Every row comes from one small tree of marks. Brackets hold a mark, then the marks that hang from it, in alphabetical order. Every link used is in the known rows. Which tree was each row made from?
Known rows
[R [Z [G D X]]]: [  75 -152   41   12 -124  -20  -18  231  266   56  168 -141   38  -13
  -49  -11  212  217   -8 -424 -159  -42   51   98  -56  140   51 -219
  -68    4 -163  -18   32  -99   64   55  -12  -50   31  -21   72  -44
   -1  -71  -38 -114   14   -4   94  135 -224   44  110   18   76  -48]
[V [B [G [D [X H]]] K]]: [ -13   94 -182   74   63   78    9  -72 -315  -71 -119  -33  -70 -101
   93   26   61  -90  -40 -179  170   27  -29  -21 -183 -108  -78  122
  -80   28  168   19  -74  -66  109  -64    0  -15 -109    0   19  -45
 -256   68    5   13   18  167  -74 -323  239 -110   16  -22 -162  -45]
[V [B [K [X [G D]]]]]: [  18   28  -78   67    2   72   10   57   -9   29  -13 -121  -72  -67
    5   11   95   34  -69  -85   28    9   -4   27 -147   64  -21  -26
  -63   26  108    2  -43   75   48  -23  -86   -7  -72   34   26  -15
 -141   -6  -13  -23   67    1  -45 -164  235   44  114  -70   -6  -32]
[U [D V] J [Q [C H]]]: [-139  198  -11   74   70 -130   48 -118 -298  -34 -205  107  -15   45
  -93  -42 -340 -334   49  369  268   30 -135    1   10    4   44   95
   90  -44   55   -6   15  301 -155  -27  -39   57  -89  138  -27  116
   -7  -78   22  100    7   52   91 -154 -130  128  -22   48  257   89]
[U B [D J V] Q]: [-183  379 -114  -10  221 -132   55    5 -293 -140 -123  243   84   33
  -39 -191 -352 -300   40  541   15  -17  -85  -65  -65  -10   -2  361
   96   -5  110    4  -29  324  -56   16 -123   -1 -236  102   24   81
   -6  -15   70   96   17  -70  136   -4  190   48  -96  198  321  127]
[Q C [U D]]: [ -37    7  132   56  -23 -108   43  -77 -116   54 -188   36 -116   18
    3   79 -212   57   35  114  302  -29  -66   49   31  112   49  -36
   82  -18    2   -2   85   28 -152  -79   89  117  -90  162  -79   92
   62  -57    2   33   12   72   49 -210 -170  -76   76  124  290  -31]
[K [H D [X G]] R [S Q]]: [  72 -268  175 -107 -171  231  -70  116  323   98  194  -94  -49   12
   95   70   95  224   -9   81 -445  -11   79    0  164   46  -54 -267
   23   -3 -126   -6    6  -68  -35   33 -107   44   73 -132  -70   50
  146   14   27   42  -73 -259 -162  229   71  191  -54   -6 -307   40]
[D J [U B] V [X G H]]: [ -94  327 -251 -150  195  -98  -48  -61 -148 -200   73  325  172   49
  -70 -246  -69  -27  -57  390  -76   18  -33 -124  -91 -124 -171  475
 -142   40  109  -56  -48  174  120   27 -156 -122 -162  -29  135  -96
  -61   26  117   38  -11 -135   59  167  530 -290 -134  526 -135  174]
[S [A B] C]: [ -31 -111  213   68   -9   80   44  -64 -106   30  -96 -125 -112    3
  -49  122  -76   24   44    7  219  -35   12  -21   65   -1  130  -89
  132  -40 -113   34  156   -8 -159    7   68   26  150    7   -8    7
   92   -1  -18  -28  -18   62   17 -282 -273  177   45  -66  315  -23]
[G [D [U B] V X] J]: [ -10  166 -253  -76   57  -77  -17   90 -129 -187  147  197  154   11
 -161 -124   92 -221  -43  193 -212    1   16  -97  -52  -51  -91  278
 -131   11   70  -56  -54  153  122   31  -56 -167  -13 -139  154 -207
  -88   48   58  -14   -2  -91   89   87  342  -40  -63  -48  102   49]
[Q B [C [H [X [G D J]]]]]: [  55  -63    4  -49 -224  -26  -24   41  101  110   34  -17 -183   32
  -16  143   26  115    7  106   68  -29  -23   20   69  126   86  -77
  -39  -63  -56  -15   32   13 -104  -87  116   81    4  -29  -57  -25
   69 -135    4  -11    5  -28  -15 -156  -18  -92   24 -191   31  -37]
[A [B G] J]: [-102  157  -52   -9  100  -29   53 -109 -117 -113  -83  108    2  -20
   45  -84  -82  -86   39  154   46  -38  -14  -92   20   72  112   13
    6  -50   71    3  -46  -43   25   10   62   64  -27   13  -37   45
   97   43   49   40    8   88  -15  291 -129  -14  -36 -116   66   22]
[C [H A [D V]]]: [ -17  -21  -49   26   29  -81   11  -78  -76   -9   31  -42  -69   50
  -89  -47  -59 -181  -11  168  105   24  -27    6   83   59   52 -159
   12  -14   36  -30  -90   77  -31   54   23  -58   14 -107   17   20
   19  -72  -13   26   48  -22   -1  133 -164   97   -7 -289   51   14]
[R [G X] [Z S]]: [  98 -254  205   86 -103   20  -15  186  285  136  111 -241   61   14
    5   39  185  398   16 -659 -135  -32   82  102  -58  123   67 -270
   38   46 -211   18   64 -142   28  112  -66  -56   82    5   46   35
   89  -60  -74 -107   10    2   82   52 -292  117  172  124  166  -59]
[V [B [G J [X H]]]]: [  68   48 -140   63  -32   97   -5   82 -209   26   36  -26  -18  -79
   20   10  148   58  -67 -125    1   -3   36   12 -122  -42  -82   81
  -55   -6   99    6  -49   -1   80  -18   -7  -78 -170  -31   39  -65
  -62    7   18    8   14   29  -21 -381  225    4   -2 -169  -55  -38]
[K [H A] [R Z] [X [G J]]]: [ 156 -192   62 -189 -213   94  -75  297  541  223  375 -124  -36   39
  -70  -33  321  375  -76  -46 -483  -30  103  113  129   54  -16 -269
  -94  -56 -162    5   39   33   40   19  -97  -33  105 -108  -60   17
   93 -116   36  -42   -1 -338  -62  398   73  100  112  -16 -472   26]
[Z [G [D V] J [X H]] S]: [ 159 -112  -52  -82 -225  133  -52  254  217   15  308   -7  173    0
  -84   42  374  168  -42 -384 -358   -4  118   34  -41   30   17  -48
 -182   27 -143  -54   47 -119  116  101  -59 -203  146 -119  127 -214
   20   25  -12  -61  -20 -128   74   65   35   47   87 -218  -60  -44]
[X [G [D V]] H]: [  62   49 -152  -85  -80   63  -38  138   36  -49  183   28   59  -76
  -34   -6  206  147  -53   44 -104   -6   48   -4  -68   82  -69 -111
 -175  -17    5  -94  -28 -103  114   13 -102  -95  -31  -86   92 -134
   26  -43   54   -8   11 -130  -50   97  320 -101    2  -90 -195   53]
[V [B G K]]: [ -36   88  -81  186  141   42   58 -105 -361  -31 -230 -169 -112 -105
  118    9  -58 -107   -5 -184  250   14  -35  -13 -207  -65  -24   25
   57   29  174   55  -72    3   41  -37  -26   27 -114   43    1   71
 -209   50  -41   17   42  200  -64 -448  112   89   30  -16   71  -73]
[D [U Q] [V B] X]: [ -59  253 -156  126  257 -113   24  -23 -349 -136 -113   89  154   29
 -119 -217 -172 -267  -17  260   87   14  -26 -174 -186  -94 -146  294
   10   42  136   -9  -79  361   52   27 -190  -89 -182   51  127   14
  -45   23   35   39   51  -21   63 -242  399  -10  -65  311  324   87]
[Z [G [X H]] [S C [Q B]]]: [ 131 -278  335  -20 -161  188  -18  125  228  170   45  -79  -24   54
   43  210  116  503   74 -457   14  -40   86  104   26   44  105  -86
   61   63 -285   19  210 -139 -113   26   10   19  135  102 -113  -26
  162  -27  -37  -75  -47  -13   42 -350 -313  -20  127  107  191  -95]
[U [B G [K H]] J [Q C]]: [-143  317 -126    6   17  -67   55  -64 -248  -56 -192   89   43   23
   73   16 -287 -314  110  413  231   25 -125  -89  -61 -202   86  236
   44  -51   35   64   67  187  -81 -129    6  157   45  185 -110  114
 -209  -30   23  118  -26  111   23 -125   43  -53  -85   60   43   40]
[U J [Q B]]: [ -41  151   45   57   75 -154   43   44   14   69 -127   84   98   26
  -50   -4 -253  -81   64  357  181  -21  -50   58  -10   39   27  125
  125  -47   58   12  -19  118  -91  -67   30  146 -236  177  -51  119
  171  -79    8   42   50   21   86  -70  -60  -85  -68   72  246    2]
[D J [V [B K]] [X H]]: [ -38  223 -199    7  218  -35  -31 -133 -367 -137  -85  133   11  -33
    0 -141  -14 -107  -82   33   85   47  -29  -98 -174 -136 -144  324
 -118   67  171  -30  -66  105  111  -20  -69 -112 -178  -31   71  -54
 -203   76   37   43    9   41   -1 -226  441 -195  -76  315 -176   75]
[Z [G D] S]: [ 115 -152  125   52  -53   72   12  135  192   54   79 -148   47  -16
  -35   66  151  163    9 -461  -64  -17   74   56  -58  111   77 -181
   -9   46 -106   -4   20 -159   54   85  -42  -80   72  -22   46  -42
   61   25  -72  -78   26   28   48  -45 -182  114  153  -30  165  -93]
[B [G [D J] X] [K R S]]: [  26  -62 -132   41  -58   29  -39   16  -22  -66   18  -73   44 -124
  147   19  123 -304    6 -214 -282   -7   11   53  -74 -201 -127    8
  -30  -56   11   34  -18 -139  110  -36   58   21   70  -81   83  -52
 -265  134  -43  -33 -111   63  -60   29   86   50 -120   67 -366  -17]
[V [B G [K R [S Q]]]]: [   6  -74   70  227  108  126   34  -63 -275   28 -220 -237  -70 -110
  180   76  -73 -106   29 -218   37  -11    7   26 -146 -110  -79  -34
  153   12   88   84  -33   19  -13  -16  -58   69  -96   29  -25  126
 -137   91  -59   24  -24  116  -91 -501   59  236    0   87   95  -60]
[S C [Q [B G K] [U J]]]: [ -68 -131  316   66   74   -3   53 -210 -131  105 -335   14 -171   17
  128  247 -232  129  147  -38  489  -16  -87  158   27  -60  102   96
  208    6  -61   48  182  -29 -250 -123  138  248   45  244 -222   87
    2   -9   -2    2  -44  206   -4 -471 -432 -132   36  211  225  -98]
[S [A [B [K X]] J] C]: [ -91  -87  165  -11  -75   79   37 -153   -6   16  -81  -44 -105   41
   -7  102  -36  -27   25   84  162    1  -24  -50  114    6  157  -31
   50  -34  -81   35  154   43 -148   -6   83   74  237   64  -51    5
   38   22    4  -25  -16   50   -4   28 -304   91   68  -79  128    7]
[K [S A] [X [G D J]]]: [ 139 -231   42  -33 -274  141  -59  198  295  144  302 -119   52  -41
  -78  113  314   42  -57   18 -305  -28  105  109   86   22  -12 -163
  -41  -75  -58  -12   54  -75    9   33  -21  -35  104 -166  100 -127
   60    0   11  -39  -35 -210  -53  120   81  158   31 -185 -221    2]
[S [C [H [X G]]]]: [  38 -182  142   62  -49   52  -10  -67   14  111  -32 -152 -201  -22
   -6  116   13  144  -15 -159  213    5  -16   19   61   91   43 -270
   50  -12 -101   -5   56  -16  -95  -10   14   14   86  -33  -34   34
   56  -80  -32  -34    1   45  -66 -208 -134  104   42  -55  -26   -8]
[X [G J] [H [A [B K]] D]]: [   1  129 -234 -242 -134   -8  -64   64  294  -54  241  189  133   42
    3  -35  146  168  -56  317 -215   18   24  -41  119   20  -70   21
 -222  -29   11  -76  -50 -176   74  -16   84  -43   46  -27   26 -113
   49  -30   67   45   -5 -187  -68  522  242 -301 -111 -322 -315   84]
[B [G [D [X H]] J] K]: [  27   77 -288  -52  -61   -5  -22  -71 -209 -122   13   36  -34 -110
   80   64  199 -186  -22 -179   29   32  -14  -15  -87 -180  -69   90
 -163  -23   99  -11  -19 -266  149  -95  128  -13  105 -103   55 -177
 -320   96    6  -17  -49  162  -84  -69  197 -191  -76 -145 -450  -46]
[H A [D J U V] X]: [ -96  184 -171 -176  201 -192  -39  -87  187 -174   77  272   70  132
  -98 -325 -116 -135  -84  410  -95   92  -64 -171   96  -19 -177  201
 -112   73  106  -72 -183  181   77   67  -18 -163  -58   31   60  -34
   44    0   24   25   26 -138    6  489  158 -168 -189  -18  -90  128]
[B [G [D V]] [K S]]: [ -32   37 -140  125   73   41   27  -72 -299 -155 -113 -138   26 -135
  136    1   37 -382   63 -177   -3    5    1  -25 -152 -168  -23  -73
   15   -5   97   23  -62 -104  106   -5  -13   -7  132 -120   72  -24
 -298  129  -46   24  -58  155  -93  -94   86  155  -93 -116 -125  -46]
[H [A J] D X]: [ -58    3  -70 -162   -1 -125  -39  -61  323  -24  101  202  -29   98
   -3 -145   -6   97  -76  292  -66   74  -46 -136  198  151  -77  -86
 -118   25   58  -60 -161  -37   37   13   95  -26  -68   58  -64   25
  185  -45   31   32   44  -99  -74  663  -87 -215 -117 -275 -229   81]
[A [B [G [D U]]] J]: [-112  185 -121  -64   89  -36   43  -82  -51 -176  -19  194   93   12
  -20 -124  -56 -181   21  204  -22  -24  -18  -96   33   44   62  121
  -53  -37   78  -18  -74   27   71   29   49    7   -4   14   11  -36
   73   62   57   11    5   57   24  398  -70  -76  -35 -128  112   35]
[Z [S C [Q [U B D]]]]: [  -7 -191  426   97  104  117   51  -88  -93  111 -228  -40  -92   34
   50  214 -198  285   94 -232  285  -11    3   85   55   54   90   -7
  239   81 -129   29  178   -4 -196   24  -17   62   43  168 -158   86
  186   40  -25   -3  -17   75   21 -388 -344   88  157  201  464  -65]
[D J [U [B K] Q] V X]: [-158  422 -258  -15  302 -240   11 -123 -304 -247 -116  271  214   71
  -77 -273 -283 -446   15  483   34   30  -88 -189 -135 -225 -129  554
  -19   34  128   -4  -35  343   57   -6 -111  -47  -93   75  128  -17
 -186   67   46   44   -3   -9  120   55  418 -186 -179  510  159  146]
[A [B G K] J]: [-147  189 -107   -2   93  -38   58 -195 -163 -152 -154   75    3  -29
  111  -62 -105 -183   51  126   89  -14  -46 -101  -13   -5  116   48
  -12  -37  104   22  -40  -74   30  -19   87  105   63   38  -34   51
  -51   78   26   44    0  154  -40  322 -114  -47  -48 -115  -17    7]
[Z G [S C]]: [ 100 -210  282  114   10  101   29   52  126  105  -48 -223  -41   -4
   21  105   51  281   48 -557   87  -17   65   26  -44   88   93 -240
   97   72 -187   32  107 -110  -45   74  -43  -45  139   45  -31   55
   86   18  -98  -71   -2   77   26 -316 -277  194  144  118  277  -90]
[R C G [Z [S [Q B]]]]: [  90 -372  498  157   33  107   24   83  199  218 -100 -300   16   37
   94  161   30  572  103 -844   29  -25  103  175   -6  111  106 -244
  255  126 -244   55  129 -176  -84  140 -116   -5  138   45 -102  144
  241  -29 -108 -107   16   67   71 -244 -461  174  271  327  424 -115]
[K [H J] R]: [  81 -100   56  -73  -51   54   -9  101  120   61  133 -107  -56   10
  -16  -24   69   95  -31   52 -243   -4   52   -5   82   58    1 -217
    6  -10  -50    5  -19   27    4    6  -32  -21  -21  -94  -67   58
  107  -32   -3    7   14 -142  -30   85   37  176    5  -82 -147  -19]
[C [H [A J] D X]]: [ -35  -82  -32  -82  -77  -81  -30 -131  174   52   87   81  -92  100
  -48  -38  -23  -28  -67  227   72   60  -54  -29  222  127   22 -147
  -56  -15   41  -36 -131    8  -28   27  105   -6  -28  -37  -43   34
  143  -89   12   24   55  -41  -46  475 -235  -91  -33 -334 -195   42]

Write each row's tree
[ 123 -241  300   35 -132  171  -12  137   72  161   20 -180  -42   15
   68  147  -48  137   89   30 -234  -80  106   57  108  -32   33 -201
  189  -29 -176   60  106   56 -125  -33  -14  120   30  -64 -159  135
  153  -12  -32   31  -84 -145  -56 -298  -40  228   -9   98  125  -52]	[K H R [S [Q B C]]]
[ -63  -22  164  -15  -45  -77   36  -46  201  142 -155   31  -53   28
   70  101 -196   76   50  253   99  -44  -73  207   26   62   92  124
  103  -44   86   51   38   38 -154 -102   49  261 -150  176  -95  139
   78  -52   32   28   50   -6   50   71 -201 -105   85  196   -6  -85]	[Q [B [K R X]] [U J]]
[  65  -79  -91   -6  -85   91    1   45   20  -12   20 -145  -98 -128
  106   81  211 -148  -17 -332 -242   15   22   61  -54 -114  -40  -71
  -43  -24   16   35   35 -147   87  -28  -18   -8  229 -102   24  -83
 -235   97  -37  -63  -43   45  -78  -98   86  178   70  -90 -373  -73]	[B [G D J] [K [R C] X]]
[ -97  240 -162  -11    9  -84   22  107  -74  -49   -9  201  147  -15
  -25  -30 -134 -266   56  378   18   -6  -81    4  -54  -89   12  263
    0  -83   43   10    1  132   -7  -59  -15   71 -132  129   10  -10
  -47  -34   69   58   -9   18   90   95   18  -76  -94  -35   32   59]	[U [B [G D X]] J Q]
[  56   33 -113  -39   83 -117  -37   15  -20  -65   67  124  -10  -43
 -103  -48   96  -80  -66  -66    5    6    3    3  -29    8  -88   90
 -101   -1   36  -59  -31  -89  109  -37   86  -67 -105  -63   58 -135
  -64   43    4  -64   -5   47   31   34  145 -212  -39  138 -139   19]	[G [D J X]]
[   8   -8  -66  -44  -47  -44  -20  -80   39   51   67   24  -67   42
  -56  -18    3  -93  -26  167   80   -1  -18    8  153  -35   69  -77
   -6  -78   29   11  -76  -37  -30   -3  131   -1   34 -108  -11   12
   61  -73   10   40   18    6  -42  254 -167   -8  -59 -403 -215   -3]	[C [H [A [B [G J]]] X]]
[  49  -53  -41  -32  -81  -42  -10   83  256   16   83 -127  -61  -43
   12  -18  114  -68  -44 -135 -226  -13   -2   63  -46   22   -6 -100
  -61  -23  -33   21   21  -23   39  -18  -27   35   88    1   47  -15
 -170   -6  -51  -83   -1  -45   21   70   57   98   76   79 -204  -20]	[B [K [R [G [D J]]] X]]
[ -18 -109  148   91  -50   63   14  -36  -17   36    6  -68  123    6
   -2   40  -47  -96   30  146  -53  -41   63   -6  113   10   61  -87
  130  -53   -4   32    3  -31  -55   61   51   40  -11  -72   38   65
  201   53  -10   34  -20  -30   -1  162 -183  160  -50 -101  192    8]	[K [S [A B J]]]
[  23  -48  100  221   73   65   29  -43 -233   41 -202 -199  -27  -46
   79   86 -104  -43   19 -137  162    2   10  -22 -107  -38  -42  -48
  122   50   38   45    9   99  -53  -30   -9   40  -64   82  -46  103
  -84   41  -84   20    2  100  -41 -512   83  134   19   14  339  -50]	[V [B [K [S [Q C]]]]]
[ 118 -242  132  114 -132   21   -2   37   52  176   90 -213   21    2
  -46  114  149  124   -9 -423   -8  -13   74  152   67   57   72 -238
  101    2 -102   24   39 -108  -39   90  -14  -66  129 -157   38    8
   84  -76  -80  -66   28   19   77 -187 -207  200  147 -116  100  -75]	[R [C H] [G J]]
[ 110   -1 -157 -120  -82  -65  -90   57  115   58  200  127   53  -17
  -41   -3  222  263  -80   62  -51    4   47   -5   50  -29 -146  -10
 -167  -38    7  -56  -16 -225   98  -64   82  -36  -87  -73   27 -101
   49  -44   60    6   -9 -102  -74  194  278 -353  -94   25 -462   62]	[D [X [G J] [H A]]]
[ 111 -227  190   39  -33   98  -13   75  162   58   35 -108  -29   -7
  -17  115  166  236   23 -593    8   -8   59   18  -38   62   52 -158
  -20   65 -191    1  103 -162   14   46   -9  -75  161   -9   -5  -61
    5   48  -61  -89  -24   74   21 -181 -204   36  139  137   93  -70]	[Z [G [D X]] [S C]]
[-125  249  -50  -19  114 -166   41  -72 -121  -29 -192  176   17   36
   28  -68 -319 -187   45  354  155  -13  -86   56  -20  -18  -12  298
  111   -9  120   25  -23  107  -78  -77   67  138 -232  174  -46  100
   -9  -15   13   37   20   49   84  -58   56 -173  -90  206  157   24]	[U [D J] [Q [B K]]]
[ -49   79   18   20   16  105   36  -95 -208  -93 -126  -70  -16  -25
  111   50 -101 -167  115   51   57  -44   14  -64   -3 -166  141  -37
   73  -27  -33   54   76  -68  -39  -51   72  108  224  -42  -91   53
 -151   80  -13   73  -77  112  -85  -55  -53   90  -63 -123   25  -39]	[A [B G [K H [S [Q C]]]]]
[ 115 -123  -31  -53 -109    6  -51  120  172   26  204   44  196   22
  -89    6  245  165  -52 -349 -187   10   89   61   42  -26 -103   26
  -76   50  -80  -28   13 -137  106   67  -31 -154  100 -116   94 -146
   40   -1  -21  -88   -4  -51   91   20  117 -109   71   55  -44  -17]	[R C [G [D U [X H]] J]]
[-139  152 -107  -91  141  -70    8  -95   57 -194  -21  153    8   60
  -57 -211 -151 -105  -53  298  -39   80  -83 -148   13   79  -76  104
  -76   79  133  -63 -149  147   43   71 -118  -94  -42   16   84  -18
   38   14   38   39   44  -53   -5  302   97   56  -93  -32   25   79]	[H [D [U J] V] X]
[   4  -28   -9  -71   20 -135  -35  -41  233   62   64  116    3   58
  -25 -120   16  127  -68  188   34   43  -14  -86  155   82  -77 -114
  -46   -8   41  -27 -123  -28   30   -9   96   -8 -100   62  -65   66
  207  -69    5   17   46  -62  -59  484  -76 -183  -98 -191 -221   50]	[H [A J] X]
[  -2   45  -59 -179  -23   38  -28   -3  123  -35  137   90  -97   49
  -42  -93   38   78  -76  158  -81   45    1  -68   91   55   11  -22
 -100   47   34  -46  -69  -18   57    3    1  -63   -3  -92  -39  -41
   11  -11   30   21   23  -83  -55  239  129  -70  -46 -103 -278   19]	[K [H [D J] X]]
[ -57    0  -49    3   26  -80    3 -173  -73  -39  -22   51  -44   61
 -106  -16 -123 -158  -36  132  178   40  -70   35   80   37   12   42
   -3   10   83  -22  -71   41  -17   23   35   -1  -57  -60   50  -13
   -2  -20   12   -1   41   72   32   94 -134  -25   11   25    5   14]	[C [H [D [U J] X]]]
